Small tables with named rows and columns. After each table, cells are looked up by row and column.

Table kuv
fields: buze, pom
tas: [64.17, 29.34]
nokezu: [60.80, 56.67]
kikuna: [44.92, 55.56]
vid: [58.10, 7.25]
vaver: [41.30, 49.97]
muv: [57.84, 71.97]
lomegi: [38.83, 82.64]
meba: [50.34, 25.94]
sumulo: [47.88, 48.73]
geri: [59.19, 51.80]
mifop: [40.44, 79.32]
mazug: [41.43, 30.84]
makap: [39.25, 42.99]
dezu: [53.61, 64.28]

buze of sumulo = 47.88
buze of geri = 59.19
pom of vaver = 49.97
buze of dezu = 53.61
pom of mifop = 79.32
pom of makap = 42.99
pom of lomegi = 82.64
buze of meba = 50.34
pom of sumulo = 48.73
buze of mazug = 41.43
pom of geri = 51.80

Table nisut
cols = vazuz, bov, muk, zimodu
sut: [2032, 3361, 5216, 6104]
gigofin: [2196, 3230, 5107, 6576]
tesinav: [2015, 3372, 5238, 5986]
nelusu: [2108, 3287, 5185, 6420]
bage: [6074, 2459, 1439, 6655]
guf: [4023, 2683, 3446, 7499]
penat: [2651, 3082, 4694, 6916]
kun: [3186, 2898, 4207, 7175]
dat: [2058, 3281, 5191, 6306]
suti: [6259, 2262, 1347, 7395]
nem: [2325, 3178, 4944, 6718]
daf: [2035, 3313, 5195, 6196]
lin: [5932, 2239, 1686, 7836]
nuzotun: [5082, 2395, 2496, 7814]

bov of gigofin: 3230
zimodu of gigofin: 6576
bov of dat: 3281
bov of nelusu: 3287
muk of nem: 4944
zimodu of kun: 7175
bov of suti: 2262
zimodu of nem: 6718
zimodu of lin: 7836
bov of nuzotun: 2395
vazuz of dat: 2058
zimodu of tesinav: 5986
vazuz of gigofin: 2196
zimodu of nelusu: 6420
bov of daf: 3313
vazuz of penat: 2651
muk of kun: 4207
zimodu of guf: 7499
muk of penat: 4694
Row with the largest bov: tesinav

gesuf:
	tos	reme	lekoba	kez	fadefu
vig	5.7	3.8	4.2	4.8	4.5
ponafu	4.8	4.8	4.7	5.3	4.6
mavavu	4.1	2.4	8.1	3.6	0.9
tela	3.8	3.9	6.9	5.7	5.1
pom	4.4	1.0	6.2	4.1	3.1
tas	5.6	7.3	4.4	6.3	6.7
velugeg	3.7	8.0	8.4	6.8	8.1
niv	8.2	5.9	3.2	5.7	5.9
git	6.2	5.5	6.1	6.2	5.9

tos of ponafu: 4.8
fadefu of tela: 5.1
fadefu of niv: 5.9
kez of ponafu: 5.3
reme of niv: 5.9
tos of niv: 8.2
lekoba of git: 6.1
tos of pom: 4.4
lekoba of vig: 4.2
reme of mavavu: 2.4

luz:
          kipe  dulodi   nidu  bozav  kabad
bim      3.720   3.773  3.062  4.513  0.080
gaselap  3.596   6.041  8.285  4.933  9.014
zozadag  6.641   4.790  2.206  5.280  3.822
miv      5.884   5.655  1.679  5.582  9.254
sem      3.419   7.254  5.525  4.803  5.509
vudaz    2.891   4.390  1.137  3.573  4.476
pomasu   4.703   5.528  6.659  3.501  2.887
lopal    5.017   4.089  3.335  2.028  1.021
rufir    5.289   9.270  5.473  6.610  5.502
fol      6.244   9.222  5.990  5.309  4.920
nis      8.727   9.299  5.509  6.356  6.820
kuloraf  4.517   2.178  7.137  6.092  1.491
vatame   3.092   3.389  4.219  4.979  3.626
nak      1.204   7.385  5.288  6.774  8.375

What is the dulodi of fol in luz? 9.222
What is the nidu of sem in luz? 5.525
What is the kipe of zozadag in luz? 6.641
What is the dulodi of bim in luz? 3.773
What is the dulodi of miv in luz? 5.655
What is the kipe of kuloraf in luz? 4.517

visapa
         mugas  pilov   nok  tipunip  doloko  sogavu  sekino  tuni  tute   let
bip       1462   3536  4658     2678    4992    3743    3456  3644  6881  2254
baz       7188   8564  7481     4620    4025    5433    5028  4542  8120  4525
lem       3906   2891  2014     4232    3415    2617    2693  3762  4783  4954
gineku    4253   2833  4980     3300    3935    4166    3065  3306  6234  4131
nof       5411   3486  3940     6255    3583    3551    4803  3494  5611  6632
bukop     4275   6354  2588     3305    3529    4509    2143  7290  5196  2787
bilefev   3870   3581  7544     1126    4981    5206    2571   740  4933  3551
zopad     1405   2950  2381     6568    4455    4241    4644  2113  4407  4343
basomu    4185   2846  4189     2110    4308    3733    2983  3734  3126  1160

sogavu of bilefev is 5206
tuni of bilefev is 740
tute of bukop is 5196
tute of zopad is 4407
nok of zopad is 2381
mugas of bilefev is 3870
sogavu of zopad is 4241
let of bukop is 2787
tipunip of bukop is 3305
doloko of lem is 3415
let of lem is 4954
nok of basomu is 4189
let of bip is 2254
doloko of zopad is 4455
let of zopad is 4343

